Below is a small trained network, with its code and all its weights. Each question gives an input and a target symbol and asks what happens when units are switched off, that is, made to give their printed mean instead of their output.

import numpy as np


def w(rows, s, z=0):
    codes = np.array(rows[::2]) - 128.0
    scale = np.full(codes.shape[1], s)
    scale[-1] = z or s
    return codes * scale


def norm(h):
    return h / np.sqrt((h * h).mean(-1, keepdims=True) + 1e-5)


def f(y):
    return y / 2 * (1 + np.tanh(0.7978845608 * (y + 0.044715 * y**3)))


def softmax(a):
    e = np.exp(a - a.max(-1, keepdims=True))
    return e / e.sum(-1, keepdims=True)


def log_softmax(a):
    a = a - a.max(-1, keepdims=True)
    return a - np.log(np.exp(a).sum(-1, keepdims=True))


def net(x, mask):
    ids = ['ΘΣΨαγδεζηλμξφω'.index(c) for c in x.split()]
    T = len(ids)
    res = E[ids] + P[:T]
    u = 0
    for l in range(2):
        r = norm(res)
        for j in range(2):
            rows = slice(2 * j, 2 * j + 2)
            q, k, v = (r @ M[l][rows].T for M in (Q, K, V))
            z = softmax(np.where(np.tri(T) > 0, q @ k.T / 2**0.5, -1e9)) @ v
            o = O[l][rows]
            res = res + np.where(mask[u + j], z, o[:, -1]) @ o[:, :-1]
        u += 2
        y = f(norm(res) @ A[l][:, :-1].T + A[l][:, -1])
        res = res + np.where(mask[u : u + 4], y, B[l][:, -1]) @ B[l][:, :-1]
        u += 4
    return log_softmax(norm(res)[-1] @ U[:, :-1].T + U[:, -1])


Q, K, V, O, A, B = {}, {}, {}, {}, {}, {}
E = w([
[144,169,164,111,133,95,130],'Θ',
[91,135,147,59,143,141,54],'Σ',
[170,164,150,112,116,61,152],'Ψ',
[81,91,119,107,195,130,137],'α',
[113,136,219,194,104,122,217],'γ',
[94,173,180,144,161,191,226],'δ',
[183,131,151,97,95,94,168],'ε',
[218,168,147,100,128,97,125],'ζ',
[77,131,87,150,73,139,62],'η',
[119,146,195,206,102,111,207],'λ',
[93,113,153,166,77,181,193],'μ',
[168,176,150,120,124,63,145],'ξ',
[67,224,125,167,157,196,167],'φ',
[105,204,102,141,132,251,166],'ω',
],0.013)
P = w([
[153,69,149,255,156,124,64],'0',
[111,83,109,192,121,104,116],'1',
[102,117,121,149,119,102,129],'2',
[120,119,134,122,119,89,142],'3',
[137,124,145,101,104,84,149],'4',
[147,136,147,83,107,82,149],'5',
[145,142,181,90,112,54,137],'6',
],0.0054)
Q[0] = w([
[97,75,158,180,156,182,150],'L0H1',
[140,152,124,2,151,71,170],'L0H1',
[175,117,142,112,161,54,163],'L0H2',
[113,89,134,135,118,132,109],'L0H2',
],0.0072)
K[0] = w([
[156,76,79,241,183,127,200],'L0H1',
[160,175,175,3,138,113,136],'L0H1',
[110,71,140,72,231,184,126],'L0H2',
[160,138,100,180,163,143,102],'L0H2',
],0.005)
V[0] = w([
[147,120,111,253,96,90,160],'L0H1',
[95,127,90,139,53,110,45],'L0H1',
[157,6,134,50,233,149,160],'L0H2',
[49,104,74,121,222,126,140],'L0H2',
],0.004)
O[0] = w([
[153,254,216,84,66,94,222,142],'L0H1',
[108,91,241,42,247,138,90,134],'L0H1',
[132,143,131,119,61,171,53,201],'L0H2',
[95,211,195,101,93,118,54,254],'L0H2',
],0.0047,0.0027)
A[0] = w([
[171,68,150,115,126,78,64,8],'L0N1',
[150,58,137,203,98,159,175,2],'L0N2',
[106,83,161,150,196,145,189,128],'L0N3',
[111,112,92,253,77,137,82,48],'L0N4',
],0.0081,0.0011)
B[0] = w([
[35,130,162,68,209,180,169,252],'L0N1',
[114,101,196,112,142,137,119,145],'L0N2',
[117,143,3,239,51,179,82,250],'L0N3',
[122,128,57,208,144,159,114,253],'L0N4',
],0.0076,0.0016)
Q[1] = w([
[159,129,108,254,140,121,141],'L1H1',
[77,53,133,184,121,170,77],'L1H1',
[139,190,114,131,69,204,57],'L1H2',
[134,151,151,250,115,157,200],'L1H2',
],0.0085)
K[1] = w([
[167,126,159,186,123,137,105],'L1H1',
[143,86,151,95,133,80,76],'L1H1',
[86,188,127,163,124,246,78],'L1H2',
[160,178,191,189,86,120,155],'L1H2',
],0.011)
V[1] = w([
[142,247,95,66,169,246,207],'L1H1',
[109,192,196,104,83,82,139],'L1H1',
[156,40,1,123,132,180,79],'L1H2',
[89,120,93,215,145,198,84],'L1H2',
],0.0046)
O[1] = w([
[63,252,86,78,2,38,19,85],'L1H1',
[45,78,128,97,195,129,153,117],'L1H1',
[174,148,178,128,110,102,238,145],'L1H2',
[167,141,147,108,136,77,192,252],'L1H2',
],0.0055,0.0042)
A[1] = w([
[143,96,164,166,150,154,163,5],'L1N1',
[125,144,26,249,116,254,79,24],'L1N2',
[73,137,138,169,99,135,188,158],'L1N3',
[59,116,49,193,144,162,157,228],'L1N4',
],0.0087,0.0016)
B[1] = w([
[106,144,99,107,82,118,116,155],'L1N1',
[112,90,247,243,132,139,62,242],'L1N2',
[119,165,81,103,142,178,84,201],'L1N3',
[144,184,117,131,67,132,140,253],'L1N4',
],0.012,0.0076)
U = w([
[113,102,56,175,167,55,156,154],'Θ',
[109,119,111,134,122,130,151,4],'Σ',
[135,122,112,142,150,150,150,38],'Ψ',
[86,137,183,227,97,172,107,199],'α',
[132,114,119,132,142,139,133,32],'γ',
[228,123,79,140,203,164,117,157],'δ',
[173,186,238,98,97,107,225,61],'ε',
[85,204,23,102,82,163,135,154],'ζ',
[150,2,76,129,72,145,164,213],'η',
[112,115,115,117,96,85,108,31],'λ',
[40,80,149,76,204,155,131,229],'μ',
[115,112,104,141,139,132,160,53],'ξ',
[118,127,77,171,166,74,145,99],'φ',
[106,129,120,113,90,60,85,23],'ω',
],0.0081,0.0038)

Each question gives the input, a string of symbols that net reads in full, and the target symbol t.
The units are the heads (2 rows each of Q, K, V and O) and the neurons (one row each of A and B). Each row of codes is followed by its name. A weight is (code - 128) times the scale printed after its matrix; where a second scale follows, it is the last column's (O, A, B and U).
mask holds one flag per unit, layer by layer, with each layer's heads first. A switched-off unit (its flag False) gives its mean, the last column of its rows in O or B, instead of its output. The means were averaged over made-up inputs and are rounded, as every weight is.
A unit's drop is (log p(t) with every unit on - log p(t) with that unit switched off) / (log p(t) with every unit on - log p(t) with every unit switched off).
The circuit of an input: a set's keep is (log p(t) with only the set's units on - log p(t) with every unit switched off) / (log p(t) with every unit on - log p(t) with every unit switched off). Starting from all 12 units, units are removed one at a time, each time the one whose removal leaves the highest keep (on an exact tie, the one counted first), for as long as the keep stays at least 0.8.
circuit, biggest first: the units of the circuit, biggest drop first
k most important neurons: the k neurons with the biggest drops, biggest first
top k neurons in layer l: the k neurons of layer l with the biggest drops, biggest first
which heads matter: for each layer, one digit per head in row order, 1 if its drop is at least 0.15 and else 0, layers parted by /
drop of u: that unit's drop, to one decimal
input α Σ ε, target μ: 3 most important neurons => L0N1, L1N4, L1N2
input Ψ α μ ξ, target ε: which heads matter => 01 / 00
input η ε ζ, target δ: circuit, biggest first => L0H2, L1N2, L1N4
input φ α Σ ζ, target μ: which heads matter => 10 / 00
input λ α η α α η, target ζ: which heads matter => 10 / 01
input η α Σ η ε, target μ: circuit, biggest first => L0H1, L0N1, L1N4
input α λ α δ α λ, target ζ: 3 most important neurons => L1N2, L0N3, L1N3
input Σ Σ η λ Θ, target μ: circuit, biggest first => L1N4, L0H1, L1N2, L0N1
input α ω α Σ, target μ: 2 most important neurons => L1N2, L1N4
input α Ψ η λ ε φ η, target ζ: which heads matter => 11 / 00
input Θ α λ η Ψ ζ λ, target ζ: 2 most important neurons => L1N2, L1N3
input α ε Θ, target ε: 2 most important neurons => L1N2, L0N4
input α η η η, target μ: 3 most important neurons => L0N3, L1N4, L1N2
input η λ λ ξ ε, target η: 4 most important neurons => L1N2, L1N4, L1N3, L0N1
input Σ Θ ζ, target μ: 4 most important neurons => L1N4, L0N1, L0N3, L1N2
input η α γ α α, target μ: 4 most important neurons => L1N4, L1N2, L0N3, L0N4
input α ζ η α α, target μ: top 2 neurons in layer 0 => L0N4, L0N3
input Σ α α ε α Σ, target μ: top 2 neurons in layer 1 => L1N4, L1N2
input η λ ζ ε, target η: most important neuron => L1N2
input γ μ ε Σ Ψ, target μ: most important neuron => L0N1
input η η α ε α η η, target μ: 2 most important neurons => L1N4, L1N2
input α μ γ λ γ, target ζ: top neuron in layer 0 => L0N4
input α α ε, target ε: top 2 neurons in layer 1 => L1N2, L1N4
input λ φ α α, target ζ: drop of L0H2 => 1.1
input γ ξ ε α λ α γ, target ζ: drop of L1N3 => 0.4
input η λ η α Θ, target ε: drop of L1N2 => 0.4
